Here is a tiny trained network, its code and every weight. The questions are about switching its units off for an input and a target symbol, where a switched-off unit gives its printed mean instead of its output.

import numpy as np


def w(rows, s, z=0):
    codes = np.array(rows[::2]) - 128.0
    scale = np.full(codes.shape[1], s)
    scale[-1] = z or s
    return codes * scale


def f(y):
    return y / 2 * (1 + np.tanh(0.7978845608 * (y + 0.044715 * y**3)))


def softmax(a):
    e = np.exp(a - a.max(-1, keepdims=True))
    return e / e.sum(-1, keepdims=True)


def log_softmax(a):
    a = a - a.max(-1, keepdims=True)
    return a - np.log(np.exp(a).sum(-1, keepdims=True))


def net(x, mask):
    ids = ['ΛΨβθμτ'.index(c) for c in x.split()]
    T = len(ids)
    res = E[ids] + P[:T]
    u = 0
    for l in range(2):
        r = res
        for j in range(2):
            rows = slice(3 * j, 3 * j + 3)
            q, k, v = (r @ M[l][rows].T for M in (Q, K, V))
            z = softmax(np.where(np.tri(T) > 0, q @ k.T / 3**0.5, -1e9)) @ v
            o = O[l][rows]
            res = res + np.where(mask[u + j], z, o[:, -1]) @ o[:, :-1]
        u += 2
        y = f(res @ A[l][:, :-1].T + A[l][:, -1])
        res = res + np.where(mask[u : u + 4], y, B[l][:, -1]) @ B[l][:, :-1]
        u += 4
    return log_softmax(res[-1] @ U[:, :-1].T + U[:, -1])


Q, K, V, O, A, B = {}, {}, {}, {}, {}, {}
E = w([
[40,129,187,132,66,96],'Λ',
[124,179,122,174,134,94],'Ψ',
[130,164,135,71,76,235],'β',
[115,3,98,225,107,126],'θ',
[64,110,141,92,113,185],'μ',
[65,138,138,172,231,167],'τ',
],0.019)
P = w([
[227,91,116,1,117,82],'0',
[139,170,140,85,124,120],'1',
[118,173,134,138,136,124],'2',
[100,184,129,166,151,120],'3',
[86,189,123,179,159,125],'4',
[88,186,118,189,175,118],'5',
],0.0086)
Q[0] = w([
[160,160,109,82,117,92],'0.h1',
[118,148,166,196,102,122],'0.h1',
[75,176,204,128,154,147],'0.h1',
[190,102,134,168,98,54],'0.h2',
[1,73,144,154,140,141],'0.h2',
[80,212,112,135,187,155],'0.h2',
],0.012)
K[0] = w([
[122,102,111,133,153,215],'0.h1',
[2,185,97,164,114,123],'0.h1',
[96,79,236,81,87,102],'0.h1',
[168,75,56,139,199,207],'0.h2',
[170,130,168,189,22,153],'0.h2',
[24,163,180,169,75,142],'0.h2',
],0.0091)
V[0] = w([
[132,5,31,103,182,123],'0.h1',
[148,129,156,81,112,96],'0.h1',
[87,108,149,155,100,56],'0.h1',
[197,124,244,119,219,24],'0.h2',
[105,48,255,63,114,164],'0.h2',
[190,168,106,121,112,140],'0.h2',
],0.0094)
O[0] = w([
[80,197,144,182,70,193,2],'0.h1',
[108,100,254,163,175,53,154],'0.h1',
[182,30,209,91,141,132,184],'0.h1',
[76,213,115,55,205,79,59],'0.h2',
[56,148,48,145,162,172,212],'0.h2',
[169,212,172,157,133,151,82],'0.h2',
],0.0074,0.0059)
A[0] = w([
[151,32,30,48,232,131,90],'0.n1',
[226,116,128,254,130,32,1],'0.n2',
[89,112,196,90,120,51,141],'0.n3',
[136,99,36,20,134,43,13],'0.n4',
],0.0053,0.0014)
B[0] = w([
[68,94,237,157,168,58,252],'0.n1',
[176,188,26,50,72,198,215],'0.n2',
[117,65,87,229,27,107,217],'0.n3',
[151,254,124,166,124,46,159],'0.n4',
],0.0059,0.0035)
Q[1] = w([
[58,176,238,107,123,143],'1.h1',
[190,25,122,121,219,186],'1.h1',
[158,116,100,177,254,16],'1.h1',
[217,203,69,54,166,107],'1.h2',
[142,247,162,151,248,148],'1.h2',
[87,157,155,92,86,213],'1.h2',
],0.0073)
K[1] = w([
[75,179,68,104,161,116],'1.h1',
[70,151,85,136,39,102],'1.h1',
[106,76,195,58,120,71],'1.h1',
[254,122,66,143,165,190],'1.h2',
[79,219,62,80,198,121],'1.h2',
[102,137,108,47,116,187],'1.h2',
],0.0088)
V[1] = w([
[170,227,140,122,169,197],'1.h1',
[130,70,102,204,236,142],'1.h1',
[111,187,57,183,87,131],'1.h1',
[141,66,124,77,22,144],'1.h2',
[2,99,91,109,148,143],'1.h2',
[181,130,16,129,186,160],'1.h2',
],0.0081)
O[1] = w([
[151,169,30,95,195,97,2],'1.h1',
[94,214,93,184,162,135,134],'1.h1',
[143,61,167,66,166,19,113],'1.h1',
[131,195,79,187,149,78,154],'1.h2',
[230,86,141,142,130,75,231],'1.h2',
[77,126,200,164,2,120,37],'1.h2',
],0.007,0.0074)
A[1] = w([
[155,170,68,48,80,168,254],'1.n1',
[202,255,43,32,3,180,17],'1.n2',
[38,163,88,96,216,86,169],'1.n3',
[187,91,98,146,73,40,165],'1.n4',
],0.0074,0.0063)
B[1] = w([
[101,2,110,13,141,146,242],'1.n1',
[175,206,187,236,223,158,205],'1.n2',
[91,201,144,244,118,124,192],'1.n3',
[202,161,150,105,165,142,254],'1.n4',
],0.0087,0.0052)
U = w([
[118,92,157,105,137,105,2],'Λ',
[177,147,159,81,133,2,211],'Ψ',
[190,114,99,103,163,162,57],'β',
[144,148,172,137,43,156,176],'θ',
[43,53,38,76,102,104,208],'μ',
[69,151,80,155,177,99,129],'τ',
],0.0091,0.006)

Each question gives the input, a string of symbols that net reads in full, and the target symbol t.
The units are the heads (3 rows each of Q, K, V and O) and the neurons (one row each of A and B). Each row of codes is followed by its name. A weight is (code - 128) times the scale printed after its matrix; where a second scale follows, it is the last column's (O, A, B and U).
mask holds one flag per unit, layer by layer, with each layer's heads first. A switched-off unit (its flag False) gives its mean, the last column of its rows in O or B, instead of its output. The means were averaged over made-up inputs and are rounded, as every weight is.
A unit's drop is (log p(t) with every unit on - log p(t) with that unit switched off) / (log p(t) with every unit on - log p(t) with every unit switched off).
The circuit of an input: a set's keep is (log p(t) with only the set's units on - log p(t) with every unit switched off) / (log p(t) with every unit on - log p(t) with every unit switched off). Starting from all 12 units, units are removed one at a time, each time the one whose removal leaves the highest keep (on an exact tie, the one counted first), for as long as the keep stays at least 0.8.
units of the circuit, in order: the units of the circuit, biggest drop first
most important unit: the unit with the biggest drop
k most important neurons: the k neurons with the biggest drops, biggest first
top k neurons in layer l: the k neurons of layer l with the biggest drops, biggest first
which heads matter: for each layer, one digit per head in row order, 1 if its drop is at least 0.15 and else 0, layers parted by /
drop of u: that unit's drop, to one decimal
input Λ τ Ψ Λ, target τ: 3 most important neurons => [0.n1 0.n4 0.n3]
input Λ μ θ Ψ β μ, target τ: 2 most important neurons => [1.n3 1.n1]
input β Ψ β β β Ψ, target β: 3 most important neurons => [0.n2 1.n2 1.n1]
input Λ τ Ψ μ Λ, target τ: units of the circuit, in order => [1.h1]
input Ψ μ β Λ β θ, target β: units of the circuit, in order => [1.h2 1.n4]
input Ψ μ β τ β, target τ: 2 most important neurons => [1.n2 1.n4]
input μ Ψ β Λ β Ψ, target θ: units of the circuit, in order => [1.h1 0.h1 1.h2]
input β Ψ τ τ Ψ, target τ: which heads matter => 11 / 10
input μ τ θ Ψ μ, target Ψ: units of the circuit, in order => [0.h2 1.h1 0.h1]
input β θ β Ψ θ, target Ψ: 4 most important neurons => [1.n4 0.n2 0.n1 1.n1]
input Ψ Λ μ θ, target β: which heads matter => 11 / 01
input Ψ θ Ψ Ψ θ, target θ: which heads matter => 01 / 11
input μ β Ψ β θ, target θ: units of the circuit, in order => [0.h2 1.h2 0.n2]
input β Ψ θ Ψ, target θ: which heads matter => 10 / 01
input μ τ τ τ μ, target τ: most important unit => 1.h1
input β β Ψ Λ β, target μ: which heads matter => 00 / 00
input τ μ β Ψ μ, target Ψ: units of the circuit, in order => [1.h1 0.h2 1.h2 0.h1]
input Ψ τ Ψ, target τ: top 2 neurons in layer 0 => [0.n2 0.n4]
input β τ Ψ β Ψ τ, target Ψ: 2 most important neurons => [1.n1 0.n1]
input τ Ψ Ψ τ, target Ψ: units of the circuit, in order => [0.h2]
input Ψ Λ θ τ, target Λ: top 2 neurons in layer 0 => [0.n1 0.n3]
input β β μ β, target μ: top 3 neurons in layer 1 => [1.n1 1.n4 1.n3]
input Ψ β Ψ, target β: 4 most important neurons => [0.n2 1.n2 0.n1 1.n1]
input τ Ψ Ψ μ Ψ, target μ: drop of 1.h1 => 0.1
input β τ β τ β, target τ: drop of 0.n4 => 0.0
input Ψ μ Ψ, target μ: drop of 1.n1 => 0.2
